Here is a tiny trained network, its code and every weight. The questions are about switching its units off for an input and a class, where a switched-off unit gives its printed mean instead of its output.

import numpy as np


def w(rows, s, z=0):
    codes = np.array(rows[::2]) - 128.0
    scale = np.full(codes.shape[1], s)
    scale[-1] = z or s
    return codes * scale


def norm(h):
    return h / np.sqrt((h * h).mean(-1, keepdims=True) + 1e-5)


def f(y):
    return y / 2 * (1 + np.tanh(0.7978845608 * (y + 0.044715 * y**3)))


def log_softmax(a):
    a = a - a.max(-1, keepdims=True)
    return a - np.log(np.exp(a).sum(-1, keepdims=True))


def net(x, mask):
    res = np.array(x, float).reshape(1, 3) / 4 @ E
    u = 0
    for l in range(2):
        y = f(norm(res) @ A[l][:, :-1].T + A[l][:, -1])
        res = res + np.where(mask[u : u + 16], y, B[l][:, -1]) @ B[l][:, :-1]
        u += 16
    return log_softmax(norm(res)[-1] @ U[:, :-1].T + U[:, -1])


A, B = {}, {}
E = w([
[120,86,2,149,196],'x0',
[140,33,168,90,144],'x1',
[80,57,108,172,85],'x2',
],0.0088)
A[0] = w([
[73,124,186,190,164,69],'0.n1',
[136,96,195,34,215,67],'0.n2',
[131,233,173,119,232,33],'0.n3',
[122,96,116,141,216,131],'0.n4',
[165,117,75,139,153,224],'0.n5',
[80,127,208,121,157,34],'0.n6',
[182,229,56,166,54,93],'0.n7',
[187,161,132,2,175,37],'0.n8',
[111,185,126,120,86,114],'0.n9',
[124,73,157,66,167,66],'0.n10',
[200,88,171,135,125,110],'0.n11',
[180,195,109,51,145,41],'0.n12',
[144,125,214,170,26,131],'0.n13',
[26,95,133,222,87,129],'0.n14',
[148,127,73,28,110,24],'0.n15',
[158,160,159,121,210,5],'0.n16',
],0.0099,0.0022)
B[0] = w([
[114,110,99,104,142,132],'0.n1',
[122,121,147,201,15,195],'0.n2',
[42,107,137,110,90,210],'0.n3',
[161,122,121,135,202,170],'0.n4',
[187,147,192,137,172,181],'0.n5',
[161,155,115,107,145,155],'0.n6',
[199,100,139,201,65,222],'0.n7',
[1,125,159,112,82,193],'0.n8',
[191,135,93,131,132,170],'0.n9',
[184,105,114,207,89,162],'0.n10',
[161,158,112,117,90,157],'0.n11',
[61,105,172,137,71,181],'0.n12',
[119,103,59,58,197,254],'0.n13',
[32,138,219,141,125,214],'0.n14',
[122,110,136,136,164,127],'0.n15',
[32,111,155,148,133,148],'0.n16',
],0.0074,0.0062)
A[1] = w([
[164,189,147,111,111,196],'1.n1',
[210,132,30,88,122,42],'1.n2',
[85,221,66,156,117,95],'1.n3',
[195,116,173,171,82,73],'1.n4',
[178,62,110,145,108,67],'1.n5',
[83,35,119,129,132,92],'1.n6',
[98,105,44,186,149,113],'1.n7',
[136,119,175,59,127,35],'1.n8',
[169,139,227,71,34,212],'1.n9',
[85,212,167,210,178,214],'1.n10',
[234,71,165,182,157,157],'1.n11',
[184,168,66,121,106,2],'1.n12',
[130,113,48,51,52,67],'1.n13',
[166,115,120,191,46,146],'1.n14',
[164,64,111,92,64,189],'1.n15',
[106,78,149,255,137,254],'1.n16',
],0.0099,0.0039)
B[1] = w([
[141,31,109,174,188,160],'1.n1',
[54,144,136,44,114,135],'1.n2',
[183,55,194,190,59,152],'1.n3',
[145,142,66,254,141,149],'1.n4',
[169,159,152,160,21,139],'1.n5',
[93,169,235,131,53,174],'1.n6',
[170,78,195,74,105,165],'1.n7',
[202,89,119,191,191,140],'1.n8',
[178,88,68,124,227,254],'1.n9',
[85,53,160,52,140,195],'1.n10',
[94,167,41,208,123,171],'1.n11',
[102,109,185,139,95,127],'1.n12',
[67,180,46,109,162,142],'1.n13',
[131,195,90,195,65,184],'1.n14',
[139,231,102,166,100,174],'1.n15',
[156,213,101,56,164,255],'1.n16',
],0.0067,0.0087)
U = w([
[49,93,224,90,105,240],'0',
[180,142,118,192,104,253],'1',
[164,89,83,63,251,111],'2',
[73,166,96,106,148,23],'3',
],0.012,0.0022)

Each question gives the input, the list of numbers given to net, and the class t.
The units are the neurons (one row each of A and B). Each row of codes is followed by its name. A weight is (code - 128) times the scale printed after its matrix; where a second scale follows, it is the last column's (A, B and U).
mask holds one flag per neuron, layer by layer. A switched-off neuron (its flag False) gives its mean, the last column of its row in B, instead of its output. The means were averaged over made-up inputs and are rounded, as every weight is.
A unit's drop is (log p(t) with every unit on - log p(t) with that unit switched off) / (log p(t) with every unit on - log p(t) with every unit switched off).
The circuit of an input: a set's keep is (log p(t) with only the set's units on - log p(t) with every unit switched off) / (log p(t) with every unit on - log p(t) with every unit switched off). Starting from the 12 units with the biggest drops (on a tie, the unit counted first), units are removed one at a time, each time the one whose removal leaves the highest keep (on an exact tie, the one counted first), for as long as the keep stays at least 0.8.
circuit, biggest first: the units of the circuit, biggest drop first
top k neurons: the k neurons with the biggest drops, biggest first
top k neurons in layer l: the k neurons of layer l with the biggest drops, biggest first
drop when u is switched off: that unit's drop, to one decimal
input [-8,8,-7], class 1: circuit, biggest first : 0.n2, 1.n4
input [-2,0,0], class 3: circuit, biggest first : 0.n13, 1.n9
input [-1,4,-6], class 0: circuit, biggest first : 0.n8
input [5,-5,-3], class 1: top 2 neurons in layer 0 : 0.n7, 0.n13
input [8,-4,8], class 0: top 2 neurons : 0.n14, 1.n9
input [8,8,-4], class 1: top 3 neurons : 0.n2, 0.n13, 0.n10
input [4,-3,2], class 2: top 3 neurons in layer 0 : 0.n2, 0.n10, 0.n14
input [-4,-8,8], class 0: top 2 neurons : 0.n14, 0.n13
input [-2,6,-5], class 1: top 4 neurons : 0.n2, 0.n10, 0.n14, 0.n11
input [6,-7,-7], class 0: top 2 neurons in layer 1 : 1.n10, 1.n9
input [-7,-1,-6], class 2: top 2 neurons : 1.n9, 0.n14
input [-6,7,-6], class 1: top 3 neurons : 0.n2, 0.n14, 0.n10
input [-7,-6,0], class 2: top 3 neurons in layer 0 : 0.n13, 0.n2, 0.n10
input [-6,3,-5], class 2: circuit, biggest first : 1.n9
input [3,4,-3], class 1: top 3 neurons : 0.n2, 0.n10, 0.n14
input [4,2,6], class 0: top 2 neurons : 1.n6, 1.n9
input [-6,8,7], class 1: top 2 neurons : 0.n8, 0.n10
input [-6,4,-1], class 2: top 2 neurons in layer 0 : 0.n13, 0.n7
input [-6,3,1], class 2: top 2 neurons : 0.n13, 0.n7
input [3,7,6], class 1: top 2 neurons in layer 1 : 1.n10, 1.n11
input [-2,5,-7], class 0: top neuron : 0.n8
input [6,-4,-6], class 0: top 3 neurons in layer 1 : 1.n9, 1.n3, 1.n10
input [3,-1,4], class 0: drop when 0.n14 is switched off : 0.2
input [-7,2,6], class 2: drop when 0.n16 is switched off : 0.1
input [-1,2,0], class 3: drop when 1.n4 is switched off : -0.1
input [-4,2,1], class 2: drop when 1.n6 is switched off : 0.0
